Below is a small trained network, with its code and all its weights. Each question gives an input and a target symbol and asks what happens when units are switched off, that is, made to give their printed mean instead of their output.

import numpy as np


def w(rows, s, z=0):
    codes = np.array(rows[::2]) - 128.0
    scale = np.full(codes.shape[1], s)
    scale[-1] = z or s
    return codes * scale


def norm(h):
    return h / np.sqrt((h * h).mean(-1, keepdims=True) + 1e-5)


def softmax(a):
    e = np.exp(a - a.max(-1, keepdims=True))
    return e / e.sum(-1, keepdims=True)


def log_softmax(a):
    a = a - a.max(-1, keepdims=True)
    return a - np.log(np.exp(a).sum(-1, keepdims=True))


def net(x, mask):
    ids = ['αβγδεζηθλξστψω'.index(c) for c in x.split()]
    T = len(ids)
    res = E[ids] + P[:T]
    u = 0
    for l in range(3):
        r = norm(res)
        for j in range(2):
            rows = slice(2 * j, 2 * j + 2)
            q, k, v = (r @ M[l][rows].T for M in (Q, K, V))
            z = softmax(np.where(np.tri(T) > 0, q @ k.T / 2**0.5, -1e9)) @ v
            o = O[l][rows]
            res = res + np.where(mask[u + j], z, o[:, -1]) @ o[:, :-1]
        u += 2
    return log_softmax(norm(res)[-1] @ U[:, :-1].T + U[:, -1])


Q, K, V, O = {}, {}, {}, {}
E = w([
[123,90,165,122,95,167],'α',
[136,69,191,138,100,160],'β',
[121,83,189,141,112,162],'γ',
[111,43,215,140,108,153],'δ',
[118,130,159,67,119,113],'ε',
[109,71,160,115,109,167],'ζ',
[129,67,181,135,112,144],'η',
[161,155,182,157,168,135],'θ',
[117,173,87,79,147,247],'λ',
[121,60,165,198,125,175],'ξ',
[170,185,29,190,157,170],'σ',
[56,123,123,108,150,179],'τ',
[187,69,101,89,105,138],'ψ',
[57,46,51,81,173,107],'ω',
],0.015)
P = w([
[111,166,2,193,49,63],'0',
[133,71,110,215,188,154],'1',
[137,82,117,196,210,148],'2',
[129,80,130,175,221,143],'3',
[133,90,143,163,230,129],'4',
[132,83,157,145,238,131],'5',
[123,82,161,130,239,123],'6',
[133,82,172,116,243,119],'7',
[128,79,170,103,243,115],'8',
[126,74,174,89,235,114],'9',
[122,86,185,77,239,116],'10',
[113,85,187,54,235,115],'11',
[102,77,190,56,226,122],'12',
[116,71,176,81,223,138],'13',
],0.0053)
Q[0] = w([
[81,17,221,54,245,178],'L0H0',
[143,78,84,91,106,142],'L0H0',
[39,1,141,118,170,191],'L0H1',
[161,210,24,62,72,72],'L0H1',
],0.0084)
K[0] = w([
[133,169,144,122,6,118],'L0H0',
[128,150,98,165,125,135],'L0H0',
[130,126,161,57,168,59],'L0H1',
[124,123,105,208,126,117],'L0H1',
],0.012)
V[0] = w([
[159,89,72,179,116,40],'L0H0',
[75,85,92,92,110,125],'L0H0',
[164,52,1,121,161,110],'L0H1',
[185,87,105,22,85,39],'L0H1',
],0.0065)
O[0] = w([
[130,201,132,146,237,152,254],'L0H0',
[82,47,94,225,118,130,226],'L0H0',
[146,30,72,215,254,188,133],'L0H1',
[230,120,142,76,199,47,220],'L0H1',
],0.0064,0.0025)
Q[1] = w([
[116,191,121,227,126,152],'L1H0',
[120,201,180,126,126,43],'L1H0',
[51,98,48,150,129,165],'L1H1',
[120,2,186,171,142,131],'L1H1',
],0.009)
K[1] = w([
[94,156,139,119,242,121],'L1H0',
[48,224,186,153,128,61],'L1H0',
[28,127,74,157,157,161],'L1H1',
[92,202,192,34,207,1],'L1H1',
],0.0082)
V[1] = w([
[213,54,28,48,57,165],'L1H0',
[109,6,49,89,163,162],'L1H0',
[22,126,91,73,135,44],'L1H1',
[147,43,56,39,2,214],'L1H1',
],0.0063)
O[1] = w([
[174,202,170,157,233,16,80],'L1H0',
[118,169,223,166,159,196,253],'L1H0',
[10,254,139,107,158,169,97],'L1H1',
[162,206,142,169,190,35,11],'L1H1',
],0.0079,0.0041)
Q[2] = w([
[118,169,113,234,88,105],'L2H0',
[121,69,116,182,138,128],'L2H0',
[181,154,125,105,158,105],'L2H1',
[89,179,57,98,85,5],'L2H1',
],0.014)
K[2] = w([
[126,99,135,85,172,192],'L2H0',
[151,144,125,124,166,181],'L2H0',
[127,104,111,148,119,97],'L2H1',
[148,126,92,247,93,146],'L2H1',
],0.015)
V[2] = w([
[71,98,83,117,142,138],'L2H0',
[196,175,93,131,166,145],'L2H0',
[10,149,111,152,185,78],'L2H1',
[121,59,83,120,133,59],'L2H1',
],0.012)
O[2] = w([
[24,45,106,132,148,104,178],'L2H0',
[160,90,35,71,101,231,40],'L2H0',
[49,124,91,2,170,111,71],'L2H1',
[73,38,24,164,245,40,1],'L2H1',
],0.0094,0.00096)
U = w([
[159,198,119,92,74,179,179],'α',
[248,106,158,150,228,128,43],'β',
[98,120,172,170,148,33,84],'γ',
[93,176,156,183,97,52,189],'δ',
[75,87,87,91,218,119,140],'ε',
[12,181,127,106,59,174,144],'ζ',
[95,102,162,192,99,162,29],'η',
[184,65,81,131,95,23,182],'θ',
[184,207,130,96,135,78,146],'λ',
[134,99,179,173,110,111,3],'ξ',
[128,62,84,124,23,127,215],'σ',
[105,154,146,80,102,80,130],'τ',
[150,129,65,157,87,193,209],'ψ',
[125,158,180,123,123,124,94],'ω',
],0.011,0.0037)

Each question gives the input, a string of symbols that net reads in full, and the target symbol t.
The units are the heads (2 rows each of Q, K, V and O). Each row of codes is followed by its name. A weight is (code - 128) times the scale printed after its matrix; where a second scale follows, it is the last column's (O and U).
mask holds one flag per head, layer by layer. A switched-off head (its flag False) gives its mean, the last column of its rows in O, instead of its output. The means were averaged over made-up inputs and are rounded, as every weight is.
A unit's drop is (log p(t) with every unit on - log p(t) with that unit switched off) / (log p(t) with every unit on - log p(t) with every unit switched off).
The circuit of an input: a set's keep is (log p(t) with only the set's units on - log p(t) with every unit switched off) / (log p(t) with every unit on - log p(t) with every unit switched off). Starting from all 6 units, units are removed one at a time, each time the one whose removal leaves the highest keep (on an exact tie, the one counted first), for as long as the keep stays at least 0.8.
circuit, biggest first: the units of the circuit, biggest drop first
most important unit: the unit with the biggest drop
heads that matter: for each layer, one digit per head in row order, 1 if its drop is at least 0.15 and else 0, layers parted by /
input δ λ ψ γ ξ, target β: circuit, biggest first => L1H0, L1H1
input ε θ β α λ, target ε: circuit, biggest first => L2H1, L1H0
input σ λ ψ, target β: heads that matter => 00 / 11 / 00
input τ θ θ ψ σ θ ψ η η, target β: circuit, biggest first => L1H0, L2H0
input ζ ω λ α τ α ε ε ψ ξ, target ζ: circuit, biggest first => L1H1, L2H1
input ε λ δ, target ε: circuit, biggest first => L2H1, L0H1, L1H1, L1H0
input α θ γ, target σ: circuit, biggest first => L1H1
input ε σ σ θ θ, target ε: circuit, biggest first => L2H1, L0H1, L1H0, L1H1
input γ τ α, target ζ: heads that matter => 01 / 01 / 01
input γ ε α λ ζ, target γ: circuit, biggest first => L0H1, L2H0
input γ θ τ γ, target ζ: circuit, biggest first => L0H1, L2H1
input ζ ξ θ ξ β λ ψ ε, target ζ: circuit, biggest first => L1H1, L0H0
input θ σ θ ε σ ζ, target θ: heads that matter => 11 / 10 / 01
input γ α β θ θ ε α ξ θ ω, target γ: circuit, biggest first => L2H0, L0H1
input ξ β ψ ζ β β λ γ η ζ ω η, target ε: most important unit => L2H1
input η ζ ψ, target β: heads that matter => 00 / 10 / 00
input γ α ζ α γ λ λ θ σ ω γ, target ε: heads that matter => 00 / 00 / 01
input β δ γ ω β τ ψ γ β λ ψ α, target β: heads that matter => 01 / 01 / 00
input ε γ α, target ε: heads that matter => 01 / 11 / 01
input θ ξ α σ ψ γ ψ α, target β: heads that matter => 01 / 00 / 00
input γ σ ω τ α η β α δ α ω λ, target ε: heads that matter => 00 / 01 / 01
input ε ω σ ψ η λ θ δ ψ γ γ ζ, target ε: most important unit => L0H1
